Below are the code and all the weights of a small trained network. Each question names an input and a target symbol and asks about switching units off, where a switched-off unit gives its printed mean instead of its output.

import numpy as np


def w(rows, s, z=0):
    codes = np.array(rows[::2]) - 128.0
    scale = np.full(codes.shape[1], s)
    scale[-1] = z or s
    return codes * scale


def f(y):
    return np.maximum(y, 0)


def softmax(a):
    e = np.exp(a - a.max(-1, keepdims=True))
    return e / e.sum(-1, keepdims=True)


def log_softmax(a):
    a = a - a.max(-1, keepdims=True)
    return a - np.log(np.exp(a).sum(-1, keepdims=True))


def net(x, mask):
    ids = ['ΛΠΣΩαγεζηθμξτψ'.index(c) for c in x.split()]
    T = len(ids)
    res = E[ids] + P[:T]
    r = res
    for j in range(2):
        rows = slice(3 * j, 3 * j + 3)
        q, k, v = (r @ M[0][rows].T for M in (Q, K, V))
        z = softmax(np.where(np.tri(T) > 0, q @ k.T / 3**0.5, -1e9)) @ v
        o = O[0][rows]
        res = res + np.where(mask[j], z, o[:, -1]) @ o[:, :-1]
    y = f(res @ A[0][:, :-1].T + A[0][:, -1])
    res = res + np.where(mask[2:6], y, B[0][:, -1]) @ B[0][:, :-1]
    return log_softmax(res[-1] @ U[:, :-1].T + U[:, -1])


Q, K, V, O, A, B = {}, {}, {}, {}, {}, {}
E = w([
[96,89,113,190,42,8,218],'Λ',
[99,113,111,150,18,51,144],'Π',
[144,144,131,140,52,147,156],'Σ',
[135,129,92,216,98,114,141],'Ω',
[87,149,115,148,129,32,124],'α',
[148,176,137,165,192,140,163],'γ',
[110,174,156,86,110,90,125],'ε',
[58,164,101,142,138,122,76],'ζ',
[175,154,127,151,106,198,135],'η',
[188,153,139,143,146,58,161],'θ',
[102,181,132,144,218,82,108],'μ',
[192,178,169,113,187,200,145],'ξ',
[143,188,164,60,143,150,103],'τ',
[113,163,100,113,122,165,51],'ψ',
],0.012)
P = w([
[75,35,174,139,145,146,164],'0',
[89,178,175,178,98,136,169],'1',
[134,141,12,73,126,132,169],'2',
[123,87,186,146,131,133,123],'3',
[122,217,165,173,102,127,133],'4',
[172,155,11,66,136,122,130],'5',
[164,91,192,141,141,126,84],'6',
[155,242,155,168,110,120,96],'7',
[208,166,1,57,146,116,87],'8',
[200,103,186,130,150,115,42],'9',
[191,247,143,154,118,115,53],'10',
],0.016)
Q[0] = w([
[142,130,108,104,147,123,146],'h0',
[141,251,109,146,85,102,146],'h0',
[141,120,170,151,124,116,113],'h0',
[134,151,70,125,94,144,136],'h1',
[127,145,168,164,98,131,106],'h1',
[139,2,140,104,141,143,105],'h1',
],0.029)
K[0] = w([
[96,183,129,148,108,158,111],'h0',
[222,169,118,111,145,116,4],'h0',
[121,21,135,67,188,154,129],'h0',
[193,166,112,181,107,74,85],'h1',
[189,75,102,108,201,124,56],'h1',
[35,82,129,154,105,139,252],'h1',
],0.017)
V[0] = w([
[58,115,118,90,29,121,48],'h0',
[97,84,116,129,93,49,122],'h0',
[132,129,133,104,197,211,125],'h0',
[143,108,90,180,107,251,89],'h1',
[226,113,142,137,52,120,182],'h1',
[107,111,73,228,164,69,103],'h1',
],0.016)
O[0] = w([
[146,153,161,158,116,48,3,39],'h0',
[230,175,128,115,145,77,83,66],'h0',
[57,154,157,172,179,192,202,26],'h0',
[69,109,195,52,21,93,182,90],'h1',
[161,23,166,125,196,120,167,252],'h1',
[161,219,144,128,152,50,223,157],'h1',
],0.015,0.0026)
A[0] = w([
[99,57,122,98,129,148,159,251],'n0',
[184,172,2,71,139,122,155,87],'n1',
[183,58,38,88,105,94,110,13],'n2',
[165,156,233,175,115,99,99,209],'n3',
],0.0092,0.011)
B[0] = w([
[221,180,142,97,133,75,57,253],'n0',
[27,54,191,203,66,73,143,235],'n1',
[62,239,193,57,238,254,146,187],'n2',
[20,74,59,73,186,124,176,230],'n3',
],0.0078,0.017)
U = w([
[116,140,158,123,158,130,134,11],'Λ',
[182,191,117,89,151,121,116,150],'Π',
[135,26,110,91,106,114,118,135],'Σ',
[132,108,48,78,129,121,197,137],'Ω',
[160,149,114,147,114,77,104,164],'α',
[164,156,45,95,133,167,180,176],'γ',
[169,130,3,113,136,143,127,226],'ε',
[152,189,80,98,100,116,124,154],'ζ',
[151,149,231,130,92,104,135,110],'η',
[198,122,141,168,150,123,148,219],'θ',
[143,205,186,170,130,119,126,104],'μ',
[93,81,156,111,151,189,179,25],'ξ',
[115,121,168,164,118,168,85,159],'τ',
[57,91,123,110,110,144,144,2],'ψ',
],0.0073,0.0053)

Each question gives the input, a string of symbols that net reads in full, and the target symbol t.
The units are the heads (3 rows each of Q, K, V and O) and the neurons (one row each of A and B). Each row of codes is followed by its name. A weight is (code - 128) times the scale printed after its matrix; where a second scale follows, it is the last column's (O, A, B and U).
mask holds one flag per unit, heads first, then neurons. A switched-off unit (its flag False) gives its mean, the last column of its rows in O or B, instead of its output. The means were averaged over made-up inputs and are rounded, as every weight is.
A unit's drop is (log p(t) with every unit on - log p(t) with that unit switched off) / (log p(t) with every unit on - log p(t) with every unit switched off).
The circuit of an input: a set's keep is (log p(t) with only the set's units on - log p(t) with every unit switched off) / (log p(t) with every unit on - log p(t) with every unit switched off). Starting from all 6 units, units are removed one at a time, each time the one whose removal leaves the highest keep (on an exact tie, the one counted first), for as long as the keep stays at least 0.8.
units of the circuit, in order: the units of the circuit, biggest drop first
k most important neurons: the k neurons with the biggest drops, biggest first
heads that matter: for each layer, one digit per head in row order, 1 if its drop is at least 0.15 and else 0, layers parted by /
input Π ζ Σ ξ μ, target ξ: units of the circuit, in order	(h0)
input Σ τ α θ, target Σ: 2 most important neurons	(n3 n2)
input μ Σ τ Ω Π ε Σ Σ Ω Ω, target μ: units of the circuit, in order	(h1 n1)
input ζ Σ Σ Σ Σ α θ ε Σ, target τ: units of the circuit, in order	(h1 n1 n2 n3)
input Ω Σ τ Ω Σ α ε, target Ω: units of the circuit, in order	(n3 h1 n0 h0)
input τ Σ Ω Σ ψ μ, target ζ: heads that matter	11
input Σ Ω Ω, target η: units of the circuit, in order	(n1 h1 n3)
input Π μ Σ, target ψ: units of the circuit, in order	(n1 h1 h0)
input α Ω Σ Σ Ω Ω τ, target α: units of the circuit, in order	(h1 n1 h0)
input γ Ω Σ Σ, target γ: units of the circuit, in order	(h0 n1 n0)
input γ α θ Σ Π Σ ε, target γ: units of the circuit, in order	(h0 n1 h1)
input ε ε Ω Λ, target ε: units of the circuit, in order	(h1 n1)
input ε μ Ω Ω θ θ, target ξ: units of the circuit, in order	(n1 n2 h0)
input Σ Ω Σ τ τ α Σ Ω ψ Ω Ω, target ψ: 2 most important neurons	(n3 n0)
input Σ Σ Σ ξ Λ, target ξ: units of the circuit, in order	(h0)
input Σ θ Ω Ω Σ Σ Σ α Σ, target μ: units of the circuit, in order	(n1 n2 h1 h0)
input Π θ η, target ξ: units of the circuit, in order	(n1 n2 h0)
input Σ Ω Σ Ω ψ Ω, target ζ: units of the circuit, in order	(h1 n1 h0)
input μ τ Λ Ω Σ Σ ξ Σ α, target Π: 3 most important neurons	(n2 n1 n0)
input Ω Σ Σ Ω Σ μ, target Π: 2 most important neurons	(n2 n1)
input μ ζ Ω Σ Σ Π Σ Σ Ω Σ, target μ: 2 most important neurons	(n1 n3)
input Λ Ω Ω Ω Σ τ τ Σ ψ Σ, target Λ: 3 most important neurons	(n2 n1 n3)
input ε Σ ξ η α τ Σ Ω Σ μ, target ε: most important neuron	(n3)
input Λ η ε τ Σ ε Σ Σ Σ τ, target Λ: 2 most important neurons	(n1 n2)
input ξ Σ Π θ Σ ξ, target Π: 3 most important neurons	(n2 n1 n0)
input Σ Σ η γ τ ψ ε Σ θ Σ, target Σ: 2 most important neurons	(n3 n2)
input Σ τ Π, target ε: 2 most important neurons	(n1 n0)
input Σ γ Σ Σ τ θ, target ε: 3 most important neurons	(n1 n0 n2)
input Ω ζ η α μ Π, target ψ: 2 most important neurons	(n1 n0)
